Each row was made from one small tree. The marks that hang from a mark follow it in brackets, in the order of their numbers. Every link used is in the known rows. Write each row's tree.
Known rows
q580(q879(q136 q210 q670)): [  81 -114   44  211  107   94  -26  139  -44  287  107  -28  -91  -42
   69 -120  -41  -51   31  -22 -216   73 -127   30 -123  270   47  -35
  -39  -18 -119 -131    9  -33    2  -41   13  -40   25   37  -69  120
  106    6    1   89  -88 -127 -191    2   96]
q136(q580 q879(q670)): [ 171  -10   13  281  107  -51   43  162  -81  133   47    0  -99  -27
  156 -202   34 -158  -40  -52  -67  101  -56    6  -78  141 -152   88
   -9  -99  -22 -149  -22  -27 -157  -11  101  -61   40   21   42   76
  138   15   63   -7  -68  -36 -148   50  -19]
q276(q607(q133) q670): [ -65  -29  -65  -44  181  -32  107   92  -79 -119   -5    9   13  -82
    7  -59   -1  -89 -135  -92  111   -8  -67  -40 -120  456 -278   86
  -31   48 -190    5    8   -7    9  123  105  -20  -63  -25   78  102
  179   21 -111   21  156   34  -68  151   10]
q716(q167 q273(q133(q879(q136 q210 q670)))): [ -28  -52   49  224   72  -20  -46   67  -84  -46  -39  -51 -138 -110
   94 -325   34  -43  -73   16 -187  110 -254   31 -138   17  -59  -28
   94   15   -8   -8   -5  -65  -56  -23   88   14  -23  -20  -14  113
    5   89   22   49  -80  -80  -51    6   65]
q273(q133(q580 q879)): [ 157    7  -40  103  175   22 -121   83 -100    7  127  -37  -78 -113
  -15 -233   49  -86  -31    2  -48   82 -167   33  -51    8  100   47
  -17  117  -74  -57   49  -11   57  -12  139  -21   61  -60 -119  103
  132   25   29  -10 -104 -168  -84  -22   51]
q716(q273 q879(q136(q580) q210)): [  98  -65   81  271   48  -63   44   66    0   73   83  -16  -60  -37
  121 -160   50  -44   -6  -19 -306  136 -210  -18 -104   -3 -256    8
   12  -55    1   74  -24  -50  -89  -60  124  -19   33  149   39  113
   17  106   39    3 -226  -99  -55  -98   53]
q133(q210(q273 q983(q119)) q580 q879): [ 352  -14   68  -46  214   45 -120   43  -99   29   44  -30 -133   29
 -130  -75   37  -26   57  -71  -85   74 -199   12  -85  -84  108  -28
 -226  105   75 -110   23  -13   17  -66   -2    3   92 -134  -89    2
  109   43   74 -121   -9 -238 -213   62   80]
q276(q167 q983(q119(q133) q210)): [-249  -10 -124 -132  142   16   29  103   36 -122  -36  -75  154  -22
 -161 -139   10  -43  -32 -159  126   -3    9    7 -107 -333 -182  137
  -13  -35  137 -135   74  -30 -113  -69   72 -109  -83  -28   68   17
  183   72 -129   -2   72   10    3   67    2]
q607(q133(q210(q983(q167)))): [  93   -4    8  -52  151   23    6   56  -52  -37    4    7  -61  -35
   30 -129  -39  -65  -77  -55  -49   25 -125  -28 -131 -345 -219   17
 -174  -14   27  -51   54  -23  -23   -3   91  -27   21   14  -35  104
  144  -15    4  -48   62  -21 -160   94   47]
q119(q133 q276(q983(q167 q716)) q607): [-281    0  -83 -152  181   84  105   62   84  -99 -127  -65  150  -84
  -81  -45   -5  -36 -114 -165  372   26   24  -16 -124   40  -26  122
 -167   30    4  -91  125   -2  -15   40   66  -31  -72 -272   85    5
  199  113 -161  -19   79   87 -213  153  -22]
q210(q273(q133(q580 q879)) q983(q167)): [ 183  -17    5  -99   86   25 -139    1  -96 -170  -65  -15  -89  -42
  -59 -285   93    1  -32  -63  -51   49 -207   39  -38 -442  228   50
  -99   93  203  113   18  -32    2 -112   10   13   63   56  -68  117
  153   84   -5  -53  -93 -119 -129   79   22]
q133(q879(q210 q670)): [  98  -29  -50  108  144   40  -91   93  -46   65  106  -33 -149  -46
   52  -78  -26  -93    7  -63 -110   77  -95   16 -138   92   36    7
  -54  -14  -83 -122   -8  -36  -12  -28   71    3   10   67  -56  112
  108    4   13   35  -10 -105 -208   47   88]
q276(q607 q670 q983(q119 q167)): [-301  -57  -84 -146  158  -75  173  129  -62  -80  -85  -49  145  -22
 -179  -75   17  -20 -103 -176  275  -34   10  -37 -100  466 -157  183
    5   72  -14  -53   41  -19  -31   41  -24  -63  -94  -51  164   81
  207  104 -207   36  202   53  -24  159  -14]
q276(q670(q119(q607) q273) q983): [-186  -10  -56  -88  162   55   92   92    1  -22 -109  -50   67 -118
  -69   99  -56  -43  -68 -133  315  -38  -64  -31  -92  280  -74  165
  -25   59  -91   15    6  -36 -108   92   71  -25  -61   54   84   76
  148   60 -186   48  158  110   -3  138  -33]
q119(q133(q879(q670(q556))) q276): [   8  -11 -106   25  224  111  -40   46   10   17   42  -40   -9 -104
   16  -37  -69 -104  -68 -105  137   42   -7    2 -123  216  -25   26
 -103   35  -87 -259   69   -2   18   51  143  -18  -46 -119  -20   46
  140   36  -63  -46   69    8 -218  128   29]
q276(q670(q119) q983): [-157  -24 -110  -73  143   17  113   70   35  -15  -67  -38   68  -78
  -95  -83  -62  -27 -101 -107  172  -46  -72  -18  -86  224 -140  121
  -80   29  -47  -71  -17  -41 -140   53   66  -39  -35   62   77   86
  159   15 -142   59  130   39  -19  114   -1]
q136(q879(q210(q983))): [  97  -23   -3   65   72    5  -16  121  -53   89    3   19  -75  -45
  104 -205    1  -92  -40  -92 -138   87 -130  -11 -103 -180  -67   -3
  -95  -32   46   63  -34  -38 -107  -40   71  -30   75  134    6  117
  138   25   10    7 -109  -43 -137    8   38]
q983(q119(q133) q167 q210): [-251  -44 -101  -56  137    2  -60   37    9 -158  -45  -26   80    4
  -97 -258   22  -35    0 -148  167   55  -58  -17 -110 -210  -55  108
   -8   -3  149 -233  162  -12  -81  -51   30  -71  -83  108   96   59
  170   50  -47  -53  170    4  -13   69   -1]
q133(q210(q983(q119 q167(q273))) q580 q879): [ 204  -35   39  -18  207   12  -55   84 -129    9   30  -35  -93  -17
 -166  -88   39  -20   -1  -61  -19   78 -161   13 -102 -191   64   45
 -239   96   70 -215   81  -17   28  -43  -14  -16   75 -120 -100   -6
  118   38   71  -81   -9 -188 -186   19   67]
q167(q273(q133(q879))): [   6  -55  -59  109   96  -10  -11   94  -41  -65    4  -27  -79 -136
   32 -181   78  -51 -131   -1 -101   56 -185   28  -83 -263   15   85
   44   52  -15  -90   42  -34  -39  -42  113  -25  -11   78  -14   88
   59   20   -6   40 -145 -104  -30  -27   29]
q167(q983(q210(q136) q716(q273))): [-208  -52  -66 -118   61   -6  -73  -30   18 -341 -120  -43  -28  -86
  -92 -246  -57  -18 -121   -8   -7   26 -163   68 -138 -477  -36  -37
 -155  -43  131   78   48  -42 -130  -18   24  -25  -55  165   88   51
   95   45   11   22  -14  -54   -7   86    1]
q119(q133(q879) q276(q983) q607): [-150   30  -55  -94  256  121   56   73   51  -19  -25  -79   94 -108
  -63  -10    5  -93 -110 -147  287   31   13  -23 -137  219  -49   61
 -138   86 -104 -186   99    3   -4   64  107  -14  -43 -365   43  -29
  177   99 -133  -54   87   -3 -240  119   11]
q580(q133 q879(q210(q136 q983(q167)) q670)): [  13 -114   36   59  138  111  -55  131  -59  267  139  -24  -39  -69
   68  -24   52  -56    0    9 -297   48 -110   57  -98  -96  108  -27
   25    6 -147  -90   18  -30   -2  -74 -126  -33   53   41  -65  110
  142    6  -13   97 -225 -149 -265  -43   68]
q273(q716(q136 q879)): [ 131  -36 -141   70  135  -36   -3  -27  196  -69  126  -20  -67 -178
  -45  -58 -101  -34 -116  -38 -234   53 -168   35  -88 -268 -245  -25
 -170   23   -6  158   -9  -23  -83   -2  161   31   12  224   -2  182
   93   58   54    6 -293  -83    7  -91   40]
q607(q119(q276(q983)) q133(q210)): [ -51   24  -80   90  214   76   83   81   31  150 -120  -51   41  -29
  -78   30   13  -99 -101 -124  164  -59  -47  -55 -125 -157 -371   32
 -189   14  -95  -10   67  -18  -29   63  123  -55   15 -218   68   66
  136   19  -92  -49  158   -4 -182  128   48]
q879(q136(q580) q670(q119 q556)): [  79  -71   27  214  120   63   61  111  -75  200    7  -22  -94  -27
  108 -140 -100  -81  -57   -8   -3   84  -73    0  -83  570 -127  -84
 -158  -74 -101 -229   12  -35  -36   37   80  -48  -23  127  -46  149
  157  -21  -26   32   49   39 -101   80    5]
q607(q670(q273(q716))): [  60  -59 -131   81  144   76  -58   67   10    7   12  -14  -87 -143
   54   68 -114  -85  -61  -36  117   -3 -117  -11 -106  -69   74   81
  -37   55  -62   47  -13  -43  -87   85  134   -7  -45  190   -3  135
  140   59  -64   73   21   70  -13   98   36]
q983(q119 q167 q716): [-187  -86 -101  -96   57  -51   21   70    7 -157 -135  -30   74  -11
 -105 -238   16   -6  -10 -119  201   49  -72   18 -114 -209   30  168
 -150  -12  188  -24  112  -18  -24  -60   -3  -54  -96  133   76  132
  204   22  -38   30   20   55  -13  101   -3]
q716(q273 q879(q136 q210) q983(q119 q167)): [-128  -75   71  131   43 -106   25   90    8  -64  -35  -55   44  -64
  -69 -316    5  -19 -133  -71 -246  126 -156  -45 -159 -216 -338   11
   82  -32  115  105   67  -65  -26  -63   75  -21  -13  193  119  127
   44  143  -31   24  -13  -40   29  -32   46]
q273(q133(q210 q879(q136)) q716): [ 153  -47   24  156  159   41 -113   52  -45  158  133  -49 -111  -77
  -20  -78  -39   -2   11    9 -240   52 -270  -13  -89 -122   13 -156
 -121  179  -15  -49    6  -24   10  -17   96    2   93  -80 -145  150
   84   37   36  -16 -164 -212 -112  -64   51]
q879(q670(q556 q983(q119))): [ -17  -47  -81   60  145   23    3   73  -16   47   46  -44  -74  -80
   36  -54 -154  -87  -47  -79    9   27    3   20 -132  329  -83   33
  -78  -62  -71  -68    0  -19  -31   17   77  -39  -91  261    6  167
  147   -7 -103   32   82   72 -101  141   24]
q879(q136 q670(q119(q607) q273(q716) q983)): [ -55  -14   35  212  130  121    4  102   48   79  -71  -86  -88 -140
   91  191 -166  -18   58  -94   88   -4 -114   -3 -125  163 -131    7
 -174    9 -150   87   22  -40  -43  103  110   18  -67  121  -69  135
  152   17  -93   73   69   69  -67   73  -22]
q119(q133 q276(q670(q556)) q607): [-177  -31  -88 -103  235  110  103   47    8   14  -36   -9   89 -109
  -37   10  -52  -95 -181 -127  285   54   18  -54 -129  653  -54   19
  -92   71 -133 -171   72   10    2  111   91  -27  -64 -173   79   52
  174   86 -178  -45  131  125 -195  189  -12]
q879(q210(q136(q580) q983(q119)) q670(q556)): [ -31  -62   25   24  123   50  -30   63 -148  199   75    9 -148   35
   78  -69  -68  -60  -81  -37 -177  111  -37  -24 -122  205   24 -229
  -57  -65   34  -90  -41  -41  -76  -51  -47  -26   19  319   17  205
  127   48  -23  -31  -38   32 -247   83   41]
q210(q136(q580) q273): [ 227  -27   17  -13   95   34  -98  -11  -36   11   88   -5 -138   38
   75 -115   28  -53   10   36  -93   82 -190   16  -49  -70   58 -172
  -57  -26   78   78  -29  -40 -144  -30   41   12   13   77   51  113
   97   53   69  -65 -161 -104 -132   69   12]
q276(q167(q273 q983) q607(q119 q133 q670)): [-324  -28 -139  -16  151  -21  200  201  -26 -184 -216  -63  116 -117
 -111   45   87  -82 -296  -92  229  -90    2   -6 -151 -195 -363  143
  -42   10 -117   81   75  -44   13   74  106  -63 -116 -135  121    3
  182   62 -180   99  122   20   -3  137  -23]
q983(q210(q136(q879) q273) q716): [ -34  -61  -53  -50   33  -11 -182  -74   23 -235  -37  -21  -38   27
    0 -268   52   14   80  -30   30   48 -194   68  -83 -389  127  -68
 -200  -49  128  153   14  -40 -154  -27   21   -3  -14  254   82   92
   88   32   73   -8  -44  -75  -61   53   -2]
q133(q210(q273(q716(q136)) q983)): [ 235  -47    7  -90  126   35  -45  -13   58  -24   -9    8 -145  -32
  -47  -64  -81    9  -26  -56 -245   49 -225   -2  -96 -379  -10  -98
 -202   22  156   94  -40  -34  -95  -80   13   15   60  110  -21  129
   96   45   14  -65 -147 -100 -165   32   65]
q716(q167(q983) q273(q133) q879): [-119  -25   27  130   68 -125   39   25   38 -216  -34  -61  -39 -208
    1 -328   31  -32 -220   22 -262   59 -208   61 -131 -228 -239   37
  140  -14   60  132   19  -57  -60  -53  118   11  -14   96   79  106
   -6  116   10   35 -168 -104   42    0   13]
q119(q276(q167(q273(q716)) q670) q607): [-226  -41 -154  -15  139   52  192  105   65  -88 -178  -31   80 -153
 -172  107   17  -59 -212 -131  148   25   -9  -16 -133  196 -113  115
 -142   43  -34    8   29  -21  -68   32   33  -45  -48 -174   73   43
  158  103 -169   50  -71  100 -138  138  -11]
q133(q210(q136(q580) q273 q983(q119)) q879): [ 229  -27  132  -61  187   33 -119   12 -120   77   98  -28 -133   62
  -46  -78   48  -29   60   -6 -160   68 -196  -16 -110 -130   98 -186
 -166   77  120  -95  -10  -34  -83  -66  -46   16   73  -24  -16   64
  100   33   78 -136  -72 -186 -240   28   48]
q119(q276 q607(q670(q273 q556))): [-110  -37 -113   -8  188  120   75   84    7   30 -103  -23   22 -158
  -41   85  -71 -131 -163  -83  299   42   16  -26 -128  481   97   62
 -144   54 -131   32   40  -15   -4   91   71  -31  -50  -21   56   97
  174   98 -183   28   40  168 -159  171   23]
q133(q210(q136 q273 q983(q119)) q879): [ 190  -33   96 -114  190   51 -138   -1  -81   44   91  -34 -135   35
  -62  -71   14   -6   54  -23 -151   54 -189   -4 -126 -151  132 -189
 -189   90  106  -60   -1  -37  -48  -57  -39   25   57   23  -26   81
   97   29   62 -114  -37 -183 -230   35   65]
q273(q133(q210(q136))): [  28  -19   17   43  151   16  -73   68  -58  107  147  -16  -86  -67
   32 -161  -20  -34  -21   34 -173   75 -167   -7  -79  -65   76 -106
   18   63   -6   -7   28  -31   -8  -34   72  -30   63   80  -53  174
  101   15    1  -20 -126 -109 -141  -38   46]
q607(q119(q133(q879))): [  42  -20 -111   53  223   84  -39   65   19   49    7  -41  -35  -92
   14 -122   23 -111  -69  -85  150    8  -85  -15 -115  -43 -137   29
  -53   30 -104 -139   69  -14  -12   88  167  -14  -41  -96   32   74
  171   11  -36  -21   98  -45  -84   53   38]
q580(q133(q210(q136 q273(q716) q983)) q879): [ 224 -119   79  -31  174  120  -75   68  -13  244  140  -23  -46  -62
    9   12   44  -27   29   44 -342   23 -227   51  -80 -220   94 -108
  -76   86  -92  -49    0  -16  -28  -66 -110  -19   82  -87  -73   62
  111    5   22   20 -293 -240 -222  -55   63]
q133(q580 q879(q136)): [ 313  -30  -10  114  182   69 -117   73 -104   45  130  -45 -108  -61
  -44 -167   -4  -84   26   -8   14   95 -176   44  -68  177   13   13
 -230   76  -97 -146   55  -16   58   50  124   -5   48 -165 -150   32
  145   19   95  -12  -26 -180  -86   16   82]

Which tree is each row?
[   4  -82   -1  182  147  110   49  131   32  205   -4  -64  -14 -108
   -8 -116  -54  -44  -16  -43  -39   11  -76   49 -114  289  -11   31
 -137    7 -139 -180   42  -27  -19    4   35  -50  -10  -45  -46   73
  144   -6  -38   86  -33  -85 -147   26   50] : q580(q879(q136 q670(q119(q276(q983)))))
[ -33  -12 -101   34  223  112   37   56   56   92 -101  -26    0  -91
  -56  -33  -14  -82  -95 -125  122   -9  -52  -41 -115 -134 -159    5
 -125   23  -23  -90   63  -13  -33   61  106  -34    0 -134   55   74
  178   36  -92  -55   69   23 -181   85   38] : q607(q119(q133(q210(q983)) q276))
[-267  -46 -115 -144  127  -12  126  135  -26 -134  -94  -31  109  -90
 -201  -37  -29  -68 -194 -114   93   -6    0   -6 -134  160 -166  138
   -2   13   69  -29   28  -34  -64  -11   19  -78  -74  -24   82   72
  199   49 -155   55   80   60    0  177  -22] : q276(q167(q983(q119(q607))) q670)
[ -75  -27  -23  105   47   14  -42   94   21   86  -25  -42  -84   58
   49   42  -51  -12   87 -151  -92   32  -85  -15 -118  -19   -2   50
   16  -72   56  134  -23  -49  -79 -112  -11   -6  -33  218   41  155
   97   46 -101   39   37  -28 -205  130   44] : q879(q210(q273) q670(q983(q119 q167)))
[  86  -38   27  -86   56    6 -136  -37  -53 -232 -119  -25 -114  -71
    7 -336   75   15  -50  -44 -122   23 -218   63  -81 -443  204   -3
  -85   39  199  159  -37  -43  -41  -97    3   39   16  134  -22  155
  134   49   -1   -9  -84  -64 -132  118   20] : q210(q273(q133(q879(q670))) q983(q716(q167)))
[-303  -28 -120  -97  111  -52  202  167   -3 -210 -231  -94  177  -62
 -129    1  141  -19 -157 -146  298  -83  -11   20 -122 -396 -380  202
 -128  -26  -48  123   67  -32    5   41  101  -70 -128 -178  117    2
  175   75 -176   83   44   30   -7   94  -33] : q276(q167(q273) q607(q119 q133) q983(q716))
[-258  -61 -115  -88   56  -84  145  127   72 -154 -103  -88  171  -62
 -166  -78   81   16 -100 -131   78  -16  -15   46 -104 -479 -194  231
  -60  -53  164   12   51  -43  -85 -102   57  -90  -96   73   98   44
  133   75 -105   72 -108   10   42   35  -21] : q276(q167(q273) q983(q119 q716(q879)))
[  68   41  -14   85  172   95  -96  116  -48  -16  -50  -48  -51 -182
   35   58  -10  -77   43  -55  190   34 -182    7  -54  -84   68  103
  -18  117 -126   56   72  -20   24   54  176    1    1   85  -97   88
  126    6  -49    3  -52  -27   14  -15  -21] : q670(q119 q273(q133(q580 q879)))
[ 156 -115   57   28  195  102  -43  122  -25  299  210  -26  -12  -78
   29   -4   32  -74   36   66 -273   45 -170   49  -89   13   51  -46
  -19   51 -192 -143   41  -13    5  -32  -71  -47   60 -109  -71   57
  115  -30   18   53 -254 -215 -204  -81   75] : q580(q133(q210(q136)) q879)
[  10    3  -79  187  122   11   55  148   47   70  -62  -24  -57 -101
   93 -129  -37 -102  -61 -113   28   49  -30   21 -112  127 -116   80
 -118  -57  -78  -69    9  -33  -97   17  114  -42    7   87   31   90
  143   -6   -5   40    7   -4 -138   59   -5] : q136(q879(q670(q119(q276))))
[-104  -25  -45  -82  118   30  -64   20  -12 -158   -1  -28  -29  -86
  -77 -169  -43  -88 -139   13 -100   22 -125   43  -95 -342 -100  -66
  -62  -35   60  -27   49  -32 -126  -27    1  -43    6   62   54   51
  142   18   -2    0  -48  -93  -53   73    7] : q167(q983(q210(q136(q580(q133)))))
[-125  -17  -63  -82  105   15  -72   18    2 -184  -25  -32  -42  -92
  -80 -213  -74  -71 -141  -18  -50   21 -113   48 -117 -317  -80  -75
 -110  -33   82    9   48  -38 -125  -11   37  -36    2  123   64   59
  124   26   10    0   11  -85  -39   84    7] : q167(q983(q210(q136(q879))))
[  -2  -15  -24   25  176   54   20   58  -22   50  -51   -2  -11    9
   18  -46  -18  -65 -106  -73   52  -37  -88  -62 -134  -93 -111   25
 -142   51  -10  -13   12  -39  -73   11   71  -29    5   31   45   90
  142   20  -63  -32  191    7 -180  170   56] : q607(q133(q210(q273 q983(q119(q276)))) q670)
[ -10    1  -84   15  202   13   89  114  -18  -67  -74  -23  -17  -98
   24  -83   36 -121 -132  -96  135   -9  -59  -26 -125  109 -334   34
  -93   13 -196   55   56   -2   47  112  149  -24  -61 -104   73   92
  202   17  -89    2   93   -8  -81   89   29] : q276(q607(q119 q133))
[ 168    0  -21  -33  211   88 -116   57  -69    0  129  -15  -71  -50
   44 -119   -9  -71  -10  -72   21   86 -140   -4  -94 -102   -6   -1
  -83   58  -51 -192   60   -7   16   29  141    8   22 -105  -89   18
  144   34   34  -62   12 -128 -163   33   54] : q119(q133(q580 q879(q210(q983))))
[-186  -16 -114 -169  121  -26   84  137   -4 -314 -103  -42   62 -128
 -154  -90  -16  -77 -147  -93   35    6  -23   40 -129 -171 -202   80
  -69  -42   25   77   53  -23    6  -15   54  -67  -76  -54   45   29
  214   55 -136   56  -42  -15  -24   89   -2] : q276(q167(q983(q210)) q607)
[   7  -47  -76   39  118   36  -94   -8  -12  -39   73  -43 -112  -51
   42  -70 -137  -54    1  -38  -19   24  -52   48 -115  175    6  -49
 -111  -83  -53   11  -18  -33  -73   18   58  -12  -67  324    3  157
  101   10  -65   23   66   29 -124  133   22] : q879(q670(q556 q983(q210(q136 q273))))
[ 109  -45    7  -87   57   74 -112  -28  -15   21    0    9 -173    2
   34  -69  -38   20  -35  -30 -266   66 -247   -7 -100 -408   49 -276
 -126   10  146  211  -76  -57 -129  -65  -22   52   63  177   -5  169
   88   80   23  -22 -196  -90 -183   52   64] : q879(q210(q136 q273(q716(q167)) q983))
[  68  -49 -111  -15  106   24   -6   10   75 -115  -61  -31 -126 -165
  -64 -118 -141  -41 -184  -21 -143   15 -207   38 -128 -315 -181 -109
 -143   17   73   23   -9  -34 -109   22   79   21  -13  -21  -11  110
  117   46   16   41 -123  -67  -17  108   32] : q273(q716(q167(q983)))
